Where the symbols take the elements:
β: z639->z124, z22->z827, z698->z603, z942->z413, z371->z110, z469->z395, z337->z117, z886->z664, z645->z53, z453->z480, z185->z992, z323->z616, z542->z786, z664->z750, z992->z466, z852->z939, z916->z722, z754->z698, z991->z571, z99->z370, z215->z838, z704->z955, z939->z708, z633->z980, z955->z27, z384->z578, z117->z991, z235->z109, z762->z609, z128->z266, z924->z383, z649->z202, z684->z942, z745->z989, z616->z99, z859->z852, z299->z589, z241->z118, z884->z828, z496->z868, z275->z384, z603->z81, z53->z831, z628->z799, z786->z645, z989->z289, z27->z858, z881->z662, z662->z610, z314->z884, z828->z399, z437->z337, z160->z299, z624->z281, z466->z781, z591->z542, z281->z334, z168->z649, z90->z911, z945->z282, z726->z805, z273->z628, z110->z625, z11->z836, z555->z359, z202->z679, z401->z292, z359->z31, z383->z886, z831->z554, z266->z371, z750->z555, z793->z453, z292->z793, z722->z401, z370->z652, z131->z778, z778->z205, z614->z241, z868->z726, z112->z931, z931->z128, z830->z131, z652->z297, z679->z323, z30->z389, z118->z350, z656->z879, z289->z316, z609->z591, z838->z754, z836->z684, z879->z945, z334->z639, z818->z633, z781->z496, z708->z273, z554->z437, z413->z90, z571->z859, z31->z11, z480->z614, z589->z185, z578->z881, z205->z704, z980->z762, z805->z314, z282->z112, z911->z656, z399->z916, z81->z818, z610->z469, z625->z160, z350->z22, z316->z624, z395->z215, z799->z830, z389->z745, z109->z30, z297->z235, z827->z168, z858->z924, z124->z275
τ: z639->z989, z22->z453, z698->z610, z942->z555, z371->z945, z469->z275, z337->z786, z886->z704, z645->z980, z453->z399, z185->z371, z323->z22, z542->z818, z664->z955, z992->z110, z852->z437, z916->z726, z754->z662, z991->z53, z99->z168, z215->z578, z704->z628, z939->z337, z633->z838, z955->z799, z384->z624, z117->z645, z235->z323, z762->z698, z128->z656, z924->z778, z649->z241, z684->z750, z745->z652, z616->z827, z859->z554, z299->z128, z241->z401, z884->z781, z496->z299, z275->z316, z603->z469, z53->z762, z628->z571, z786->z633, z989->z297, z27->z830, z881->z334, z662->z639, z314->z466, z828->z496, z437->z542, z160->z931, z624->z30, z466->z625, z591->z81, z281->z389, z168->z614, z90->z31, z945->z942, z726->z185, z273->z991, z110->z282, z11->z886, z555->z858, z202->z118, z401->z314, z359->z924, z383->z205, z831->z609, z266->z879, z750->z27, z793->z828, z292->z884, z722->z805, z370->z649, z131->z939, z778->z708, z614->z722, z868->z589, z112->z90, z931->z911, z830->z852, z652->z202, z679->z350, z30->z99, z118->z292, z656->z836, z289->z235, z609->z603, z838->z881, z836->z664, z879->z684, z334->z745, z818->z215, z781->z160, z708->z117, z554->z591, z413->z359, z571->z831, z31->z383, z480->z916, z589->z266, z578->z281, z205->z273, z980->z754, z805->z992, z282->z413, z911->z11, z399->z868, z81->z395, z610->z124, z625->z112, z350->z793, z316->z109, z395->z384, z799->z859, z389->z370, z109->z616, z297->z679, z827->z480, z858->z131, z124->z289
ε: z639->z334, z22->z350, z698->z754, z942->z684, z371->z266, z469->z610, z337->z437, z886->z383, z645->z786, z453->z793, z185->z589, z323->z679, z542->z591, z664->z886, z992->z185, z852->z859, z916->z399, z754->z838, z991->z117, z99->z616, z215->z395, z704->z205, z939->z852, z633->z818, z955->z704, z384->z275, z117->z337, z235->z297, z762->z980, z128->z931, z924->z858, z649->z168, z684->z836, z745->z389, z616->z323, z859->z571, z299->z160, z241->z614, z884->z314, z496->z781, z275->z124, z603->z698, z53->z645, z628->z273, z786->z542, z989->z745, z27->z955, z881->z578, z662->z881, z314->z805, z828->z884, z437->z554, z160->z625, z624->z316, z466->z992, z591->z609, z281->z624, z168->z827, z90->z413, z945->z879, z726->z868, z273->z708, z110->z371, z11->z31, z555->z750, z202->z649, z401->z722, z359->z555, z383->z924, z831->z53, z266->z128, z750->z664, z793->z292, z292->z401, z722->z916, z370->z99, z131->z830, z778->z131, z614->z480, z868->z496, z112->z282, z931->z112, z830->z799, z652->z370, z679->z202, z30->z109, z118->z241, z656->z911, z289->z989, z609->z762, z838->z215, z836->z11, z879->z656, z334->z281, z818->z81, z781->z466, z708->z939, z554->z831, z413->z942, z571->z991, z31->z359, z480->z453, z589->z299, z578->z384, z205->z778, z980->z633, z805->z726, z282->z945, z911->z90, z399->z828, z81->z603, z610->z662, z625->z110, z350->z118, z316->z289, z395->z469, z799->z628, z389->z30, z109->z235, z297->z652, z827->z22, z858->z27, z124->z639
σ: z639->z275, z22->z168, z698->z81, z942->z90, z371->z625, z469->z215, z337->z991, z886->z750, z645->z831, z453->z614, z185->z466, z323->z99, z542->z645, z664->z555, z992->z781, z852->z708, z916->z401, z754->z603, z991->z859, z99->z652, z215->z754, z704->z27, z939->z273, z633->z762, z955->z858, z384->z881, z117->z571, z235->z30, z762->z591, z128->z371, z924->z886, z649->z679, z684->z413, z745->z289, z616->z370, z859->z939, z299->z185, z241->z350, z884->z399, z496->z726, z275->z578, z603->z818, z53->z554, z628->z830, z786->z53, z989->z316, z27->z924, z881->z610, z662->z469, z314->z828, z828->z916, z437->z117, z160->z589, z624->z334, z466->z496, z591->z786, z281->z639, z168->z202, z90->z656, z945->z112, z726->z314, z273->z799, z110->z160, z11->z684, z555->z31, z202->z323, z401->z793, z359->z11, z383->z664, z831->z437, z266->z110, z750->z359, z793->z480, z292->z453, z722->z292, z370->z297, z131->z205, z778->z704, z614->z118, z868->z805, z112->z128, z931->z266, z830->z778, z652->z235, z679->z616, z30->z745, z118->z22, z656->z945, z289->z624, z609->z542, z838->z698, z836->z942, z879->z282, z334->z124, z818->z980, z781->z868, z708->z628, z554->z337, z413->z911, z571->z852, z31->z836, z480->z241, z589->z992, z578->z662, z205->z955, z980->z609, z805->z884, z282->z931, z911->z879, z399->z722, z81->z633, z610->z395, z625->z299, z350->z827, z316->z281, z395->z838, z799->z131, z389->z989, z109->z389, z297->z109, z827->z649, z858->z383, z124->z384

The rows follow the links: the fewer symbols apart two elements are, the more alike their rows tend to be.

Each row is also shifted at random along 3 hidden directions that mean nothing.

Some elements, each with a row of numbers:
z722 -> [9, 277, -180, 54, -279, 46, 809, 126, 55, -401, -398, 668, 307, -39, -11, -25, -170, -490, 290, -48, 194, 823, 430, 18, -368, 116, -2, 83, 228, 118]
z625 -> [-136, 125, -132, 230, 45, 17, 606, 128, -224, 45, -123, 83, 163, -24, -434, -174, -512, -63, 98, 136, 65, -43, 147, -219, -328, -201, -276, -302, 348, 98]
z614 -> [258, 61, -173, -15, -207, -100, 706, 187, 89, -515, -261, 513, 203, -22, 135, 148, -53, -339, 291, -226, 283, 515, 268, 181, -247, 166, 32, 248, 165, 174]
z745 -> [-1289, -418, -49, -113, -9, -21, 53, 157, 174, -461, 68, -13, -84, 23, 355, 258, 284, 215, 15, -339, 382, -73, -304, 381, 232, 151, 145, 297, -160, 214]
z652 -> [-394, -622, -105, 19, 75, 56, 218, 329, 59, -561, 210, -229, -116, 17, 283, 253, 60, 485, -52, -394, 558, -464, -461, 470, 190, 67, 25, 217, -3, 337]
z281 -> [-236, -412, -5, -240, 62, -308, -176, 111, 196, -386, 187, -135, -162, 8, 427, 468, 428, 137, 96, -462, 253, -293, -287, 425, 305, 235, 204, 459, -245, 109]
z991 -> [-338, 292, 173, -169, 30, -138, -676, -333, 84, 492, 15, -37, -112, 15, 12, -36, 333, -194, -42, 164, -465, 132, 126, -210, 178, 33, 142, 24, -285, -318]
z610 -> [-509, -284, 75, -288, 71, -284, -473, -39, 217, -152, 187, -153, -201, 8, 416, 385, 535, 81, 25, -336, 57, -221, -241, 293, 380, 215, 249, 420, -358, -26]
z205 -> [120, 504, 170, 126, -170, 521, -395, -315, -49, 578, -182, 130, 77, 20, -168, -545, -74, -138, -274, 629, -485, 590, 275, -435, -99, -147, 13, -416, -18, -303]
z786 -> [15, 345, 202, -230, -160, 40, -687, -351, 205, 300, -98, 213, -62, 4, 285, -52, 501, -298, -54, 155, -420, 577, 215, -77, 212, 177, 317, 140, -363, -314]
z884 -> [-543, 122, -218, -1, -9, -452, 786, 166, -36, -278, -205, 367, 205, -43, -201, 242, -234, -411, 429, -244, 173, 169, 299, -15, -295, 49, -136, 138, 229, 151]
z858 -> [929, 403, 92, -76, 119, -334, -314, -256, -108, 551, 8, -81, -28, -38, -292, -34, -43, -325, 83, 173, -509, -93, 274, -360, -62, -72, -64, -108, -30, -297]
z649 -> [-756, -94, -138, 34, -249, 249, 545, 198, 136, -543, -205, 415, 157, 4, 250, 26, 13, -70, 90, -145, 391, 583, 68, 244, -120, 126, 93, 160, 74, 222]
z684 -> [274, 251, 2, 162, 130, -74, 81, -91, -225, 425, -35, -119, 59, -3, -478, -216, -382, -74, -4, 274, -247, -201, 154, -370, -202, -224, -268, -344, 214, -107]
z384 -> [-145, -237, 79, -122, -132, 243, -327, -6, 230, -286, 49, 28, -103, 26, 503, 68, 422, 193, -136, -135, 171, 196, -212, 333, 285, 187, 292, 252, -267, 62]
z571 -> [-881, 269, 201, -96, -2, 60, -654, -326, 67, 531, 6, -43, -85, 12, -38, -164, 241, -100, -156, 278, -442, 179, 82, -251, 165, -22, 110, -106, -259, -281]
z413 -> [728, 386, -31, 43, 95, -340, 160, -113, -185, 381, -98, 77, 105, -42, -443, -51, -303, -369, 195, 153, -324, -43, 364, -382, -271, -119, -201, -163, 187, -167]
z992 -> [-412, -157, -200, 151, 247, -409, 623, 250, -235, -84, 65, -163, 67, -36, -448, 196, -476, 54, 238, -210, 230, -637, -53, -52, -204, -178, -336, -115, 323, 214]
z698 -> [-333, 59, 154, -156, -192, 285, -571, -183, 247, 18, -34, 139, -84, 30, 438, -66, 495, -11, -172, 68, -137, 500, -29, 122, 268, 192, 321, 169, -347, -144]
z401 -> [534, -261, -221, 24, 98, -406, 677, 306, -69, -446, 40, 5, 66, -38, -91, 349, -236, -23, 310, -403, 392, -373, -31, 208, -162, 63, -164, 194, 236, 268]
z886 -> [-287, 245, 79, 167, 83, 170, -201, -169, -198, 549, 22, -182, -9, 14, -414, -342, -263, 78, -176, 404, -335, -119, 71, -408, -87, -261, -180, -440, 90, -181]
z609 -> [-25, -120, 219, 48, -87, 664, -729, -149, 98, 168, 140, -241, -173, 47, 301, -340, 254, 438, -472, 306, -93, 87, -300, 48, 288, -20, 197, -172, -245, -97]
z679 -> [787, -399, -139, -56, 12, -194, 382, 290, 81, -612, 71, 18, -9, -9, 292, 338, 62, 95, 156, -459, 460, -201, -164, 423, 22, 175, 32, 351, 53, 265]
z859 -> [-794, 234, 190, -144, 77, -171, -668, -300, 45, 537, 73, -140, -125, -1, -76, -26, 236, -120, -67, 183, -444, -31, 53, -251, 209, -33, 87, -52, -264, -290]
z110 -> [714, 139, -127, 171, 48, -89, 533, 107, -225, 55, -81, 53, 148, -19, -406, -103, -491, -113, 138, 93, 8, -96, 197, -208, -331, -170, -278, -220, 330, 63]
z762 -> [-222, -76, 169, -205, 62, -56, -731, -168, 144, 176, 164, -212, -206, 6, 288, 105, 445, 110, -124, -32, -178, -124, -181, 94, 345, 103, 202, 153, -355, -158]
z323 -> [1002, -294, -113, 15, -134, 172, 387, 266, 97, -628, -22, 138, 42, 9, 376, 144, 39, 136, 39, -263, 433, 118, -126, 389, -37, 157, 105, 254, 54, 258]
z578 -> [-95, -62, 91, -91, -278, 454, -326, -56, 256, -261, -82, 222, -38, 38, 552, -71, 440, 61, -190, 13, 79, 598, -56, 266, 211, 213, 338, 190, -268, -30]
z383 -> [-634, 400, 110, 177, -32, 368, -209, -224, -152, 582, -114, 15, 76, 17, -374, -480, -239, -51, -216, 541, -379, 257, 182, -459, -120, -245, -126, -486, 77, -218]
z337 -> [813, 331, 214, -176, -64, 30, -722, -326, 120, 403, -18, 34, -90, 1, 156, -81, 346, -222, -104, 200, -462, 327, 164, -144, 157, 82, 213, 62, -273, -336]
z466 -> [727, 324, -165, 127, -140, -26, 724, 92, -100, -147, -317, 446, 276, -35, -233, -95, -365, -432, 243, 70, 46, 490, 428, -138, -446, -10, -148, -73, 321, 56]
z555 -> [262, 327, 74, 246, -36, 427, -79, -159, -203, 483, -81, -63, 74, 19, -384, -528, -363, 48, -258, 537, -299, 159, 150, -415, -182, -278, -182, -525, 175, -153]
z350 -> [276, -217, -167, 45, -94, 29, 602, 280, 41, -562, -80, 215, 110, -6, 151, 149, -93, -9, 151, -255, 424, 116, -16, 291, -137, 104, -1, 184, 156, 275]
z633 -> [-93, 123, 171, -309, -39, -215, -663, -255, 229, 136, 38, 66, -148, 8, 355, 196, 575, -205, 26, -81, -273, 237, 64, 63, 295, 226, 315, 344, -399, -235]
z359 -> [-407, 472, 63, 155, -21, 174, -8, -199, -150, 530, -166, 102, 134, 3, -436, -381, -288, -204, -80, 461, -374, 269, 282, -464, -217, -199, -164, -415, 134, -197]
z241 -> [-712, -202, -180, 108, -114, 133, 677, 276, 13, -498, -124, 214, 138, -6, 51, 47, -160, 70, 94, -173, 461, 185, -53, 214, -136, 36, -67, 56, 194, 277]
z314 -> [63, -207, -225, 168, 112, -190, 696, 300, -163, -304, 16, -68, 90, -36, -242, 126, -427, 93, 175, -211, 335, -415, -82, 84, -227, -109, -276, -51, 315, 279]
z818 -> [348, -344, 188, 3, 5, 506, -720, -51, 95, 51, 257, -404, -227, 60, 370, -166, 281, 589, -462, 123, 21, -241, -469, 191, 375, 8, 181, -70, -247, -15]
z202 -> [-151, -310, -134, 105, -178, 371, 461, 263, 71, -579, -68, 166, 81, 18, 267, -15, -55, 231, -54, -153, 502, 218, -164, 337, -44, 76, 51, 96, 126, 300]

Complete each set of four: the symbols that take the first to the second take the third to the fourth, perhaps in another order.
Answer with the element's name.
[713, -190, 134, 12, -231, 716, -499, -35, 183, -197, 49, -22, -110, 57, 539, -229, 343, 361, -396, 130, 103, 376, -244, 262, 246, 119, 291, 47, -225, 4]
: [50, 20, 125, -247, -138, 26, -536, -172, 268, -45, -11, 134, -117, 24, 473, 122, 575, -116, -37, -79, -120, 360, 2, 182, 273, 241, 351, 322, -367, -142]
:: [362, 98, -160, 245, -188, 360, 775, 207, -125, -283, -253, 347, 244, -5, -145, -243, -442, -71, 35, 130, 245, 432, 179, -33, -379, -76, -152, -203, 360, 183]
: z828

[-928, -80, 182, -81, 121, 51, -747, -198, 45, 417, 207, -359, -217, 34, 46, -67, 258, 270, -231, 135, -252, -308, -256, -97, 346, -59, 73, -100, -288, -160]
: [-464, -67, 206, -42, 170, 77, -754, -198, -31, 471, 241, -445, -202, 32, -38, -103, 146, 304, -275, 184, -271, -421, -250, -131, 290, -109, 34, -162, -226, -172]
:: [82, 367, 160, -267, 152, -606, -619, -335, 53, 560, 68, -74, -120, -42, -115, 206, 309, -413, 161, 9, -566, -127, 232, -271, 140, 53, 87, 145, -263, -372]
: z830

[-428, -233, 141, -34, -156, 517, -478, -51, 201, -152, 64, -29, -118, 63, 475, -133, 370, 322, -314, 59, 101, 266, -275, 250, 296, 102, 277, 67, -264, 22]
: [-227, -587, 40, -188, 190, -204, -438, 108, 136, -265, 355, -446, -271, 15, 396, 403, 392, 440, -90, -411, 266, -686, -522, 424, 438, 130, 148, 324, -276, 142]
:: [-23, -38, -184, 29, -115, -94, 692, 220, 34, -496, -182, 354, 171, -24, 72, 166, -117, -196, 266, -232, 334, 301, 142, 176, -233, 97, -11, 191, 191, 220]
: z401

[291, 394, 54, 140, 3, 122, -42, -180, -174, 479, -98, 24, 79, -15, -402, -332, -307, -147, -64, 393, -352, 123, 253, -422, -208, -189, -153, -390, 150, -204]
: [-36, 51, -61, 80, 329, -444, 69, -8, -258, 426, 154, -365, -31, -36, -573, 55, -386, 12, 104, 32, -188, -745, 1, -316, -126, -238, -329, -244, 179, -61]
:: [574, 27, 224, 17, -62, 521, -753, -216, 48, 312, 116, -216, -148, 35, 205, -322, 225, 289, -413, 321, -244, 84, -165, -53, 232, -38, 164, -161, -219, -203]
: z991

[235, -141, 155, -132, -57, 209, -639, -129, 183, 8, 134, -144, -172, 44, 423, 6, 432, 224, -223, 5, -66, 41, -212, 185, 322, 142, 273, 150, -313, -89]
: [574, 2, 156, -277, 13, -217, -696, -208, 197, 94, 138, -89, -181, 14, 377, 228, 545, -79, -14, -136, -233, -1, -38, 135, 324, 202, 304, 317, -361, -197]
:: [-365, 503, 60, 13, 35, -159, -106, -238, -121, 569, -147, 110, 73, -28, -418, -181, -170, -359, 73, 306, -456, 163, 352, -458, -164, -150, -118, -255, 55, -255]
: z31

[41, -167, -157, -80, -110, -131, 476, 226, 125, -567, -84, 288, 80, -12, 270, 272, 104, -124, 215, -344, 373, 222, 11, 327, -55, 197, 81, 338, 43, 227]
: [-221, -519, -118, 52, -18, 201, 287, 304, 51, -574, 100, -92, -32, 20, 302, 146, 19, 415, -59, -300, 541, -220, -357, 421, 87, 73, 38, 148, 50, 328]
:: [-1099, -32, 124, 330, 130, 665, -378, -95, -253, 604, 159, -504, -71, 45, -420, -604, -382, 599, -527, 578, -171, -382, -318, -357, 47, -413, -253, -721, 95, -54]
: z886

[-61, 47, -198, 117, 82, -300, 682, 163, -189, -88, -97, 92, 152, -36, -370, 90, -406, -199, 265, -92, 134, -145, 166, -120, -301, -97, -267, -79, 302, 131]
: [147, 189, -180, -39, 175, -735, 597, 75, -151, 38, -102, 128, 119, -61, -439, 311, -323, -437, 471, -206, -54, -262, 303, -188, -313, -41, -244, 68, 246, 22]
:: [432, -240, -133, 37, -135, 114, 512, 267, 72, -594, -76, 217, 85, -1, 250, 133, -30, 67, 98, -244, 433, 161, -45, 334, -78, 128, 33, 212, 119, 256]
: z118

[881, 75, 203, -132, -167, 315, -681, -209, 194, 100, 15, 31, -116, 31, 423, -126, 454, 22, -244, 151, -223, 369, -15, 87, 245, 152, 310, 120, -309, -197]
: [496, -326, 118, -29, -137, 536, -448, 27, 177, -247, 137, -154, -153, 49, 519, -91, 328, 460, -332, 1, 184, 56, -365, 331, 291, 123, 245, 93, -221, 75]
:: [173, 7, -100, 242, 157, -9, 401, 106, -279, 175, 24, -210, 81, -10, -520, -160, -562, 132, -4, 140, 39, -455, -13, -238, -253, -285, -368, -368, 346, 90]
: z11

[92, 274, -108, -8, 222, -687, 324, -28, -198, 295, -35, -22, 78, -42, -523, 174, -317, -396, 349, -64, -208, -352, 291, -300, -243, -119, -258, -61, 196, -90]
: [589, 385, 4, 186, -16, 143, 136, -110, -193, 399, -147, 73, 141, -13, -424, -362, -398, -170, -53, 382, -297, 167, 276, -402, -284, -207, -202, -393, 226, -130]
:: [-495, -151, 143, -100, -141, 395, -528, -93, 200, -68, 56, -26, -124, 38, 447, -79, 428, 238, -255, 39, 31, 235, -218, 208, 303, 133, 281, 110, -303, -32]
: z578

[-564, -228, -36, -108, -166, 160, 75, 115, 207, -486, -59, 195, -8, 7, 435, 135, 306, 66, 2, -220, 315, 327, -127, 361, 156, 213, 221, 291, -151, 149]
: [358, -359, -44, -165, -53, -73, -25, 145, 197, -497, 90, 19, -79, 5, 463, 319, 350, 131, 61, -363, 326, -39, -202, 450, 195, 231, 211, 413, -157, 163]
:: [405, 35, -96, 369, 22, 383, 453, 121, -284, 140, -45, -113, 134, 4, -461, -384, -625, 229, -164, 320, 73, -170, -6, -239, -319, -311, -340, -498, 396, 113]
: z266

[-353, -410, -179, 119, 27, 17, 600, 327, -43, -514, 26, -17, 37, -1, 61, 156, -178, 253, 90, -296, 513, -253, -229, 310, -74, 10, -98, 97, 179, 349]
: [252, -117, -200, 77, -54, -86, 717, 250, -30, -457, -110, 217, 146, -32, -3, 160, -225, -85, 216, -228, 366, 66, 71, 167, -217, 40, -96, 107, 237, 244]
:: [-618, 45, 198, -83, -12, 239, -733, -246, 93, 352, 99, -166, -148, 28, 158, -160, 303, 161, -275, 221, -266, 50, -134, -82, 280, -6, 160, -86, -295, -200]
: z762

[-450, 16, 142, -190, -117, 166, -577, -180, 225, 15, 6, 72, -119, 41, 418, 22, 506, -11, -133, 16, -111, 356, -64, 142, 288, 180, 327, 190, -353, -140]
: [1041, -105, 122, -171, -171, 206, -417, -55, 234, -249, 23, 85, -117, 25, 580, 92, 480, 34, -110, -116, 46, 309, -82, 313, 243, 245, 344, 325, -292, -37]
:: [116, -178, -225, 16, 236, -688, 681, 254, -159, -226, 71, -83, 52, -56, -313, 398, -337, -131, 392, -406, 255, -613, 15, 61, -202, -45, -287, 136, 271, 218]
: z589

[366, 266, 180, 33, 44, 144, -532, -267, -72, 556, 43, -151, -69, 6, -163, -265, 15, -22, -194, 364, -424, -17, 77, -314, 49, -116, -6, -259, -74, -277]
: [253, 404, 141, 9, 32, 12, -389, -287, -86, 573, -35, -30, 4, -6, -232, -235, -39, -194, -90, 340, -471, 123, 225, -385, -41, -109, -38, -245, -57, -289]
:: [393, 2, 185, -179, -119, 211, -643, -169, 198, 40, 54, -2, -135, 17, 440, -3, 469, 49, -192, 47, -158, 253, -83, 133, 287, 164, 296, 174, -325, -160]
: z762

[677, -53, -176, 135, -151, 129, 733, 258, -48, -474, -169, 299, 186, -14, -5, -13, -277, -82, 149, -112, 328, 265, 126, 154, -301, 36, -89, 16, 277, 222]
: [-567, 96, -169, 222, -45, 98, 740, 175, -164, -148, -194, 230, 217, -9, -326, -151, -457, -79, 118, 78, 208, 161, 150, -123, -334, -143, -251, -213, 346, 174]
:: [-1085, -137, -185, 208, -172, 379, 730, 266, -16, -444, -211, 279, 188, 23, 0, -139, -272, 107, 2, 10, 436, 339, -1, 122, -219, -32, -102, -109, 245, 304]
: z726

[-251, 282, 159, -430, -46, -498, -651, -308, 276, 176, -15, 215, -127, -16, 343, 338, 689, -503, 201, -172, -387, 352, 232, 23, 265, 296, 351, 462, -452, -293]
: [-612, 70, 214, -90, -176, 400, -646, -224, 209, 147, -24, 63, -87, 39, 348, -186, 428, 65, -275, 186, -180, 476, -63, 50, 270, 98, 289, 37, -311, -164]
:: [460, -86, 35, -285, -122, -180, -248, -17, 282, -347, -4, 205, -80, -6, 538, 333, 534, -189, 126, -330, 70, 320, 7, 360, 218, 342, 336, 506, -287, -10]
: z639

[-82, -169, -68, -49, -241, 228, 254, 151, 185, -555, -129, 313, 71, 12, 418, 87, 199, 9, 30, -197, 352, 479, -35, 359, 13, 213, 196, 270, -41, 180]
: [805, -386, -164, -94, 31, -293, 393, 285, 83, -610, 82, -1, -12, -8, 274, 422, 91, 80, 225, -490, 427, -252, -170, 430, 24, 180, 63, 393, 49, 258]
:: [47, -378, -94, 29, -129, 267, 294, 256, 107, -588, 2, 90, 32, 16, 349, 108, 80, 254, -41, -231, 468, 91, -228, 394, 60, 141, 107, 191, 22, 264]
: z649

[-678, -286, -131, 66, -139, 272, 483, 269, 66, -559, -84, 191, 91, 29, 220, 53, -31, 181, 2, -185, 468, 220, -146, 327, -26, 84, 29, 118, 84, 299]
: [-318, -175, -149, -153, -65, -333, 415, 198, 158, -553, -77, 266, 48, -23, 277, 395, 203, -185, 282, -450, 358, 128, 36, 337, 1, 249, 110, 424, -27, 191]
:: [420, 88, 170, -242, 197, -446, -751, -260, 31, 429, 210, -305, -220, 4, 40, 211, 341, -99, 3, -58, -415, -399, -28, -97, 275, 53, 114, 148, -285, -275]
: z571

[-258, -286, -65, -95, -123, 63, 151, 157, 187, -530, -24, 181, -2, 9, 408, 221, 259, 52, 56, -301, 360, 226, -126, 378, 94, 202, 185, 326, -82, 180]
: [-289, -29, 11, 63, -457, 798, 153, 86, 256, -520, -292, 507, 141, 43, 546, -273, 236, 52, -212, 129, 296, 1034, 22, 282, 1, 171, 295, 78, -70, 138]
:: [544, -6, -207, 62, -7, -280, 723, 217, -57, -370, -133, 217, 166, -30, -128, 190, -274, -224, 295, -223, 242, 27, 184, 83, -283, 28, -144, 120, 267, 194]
: z916

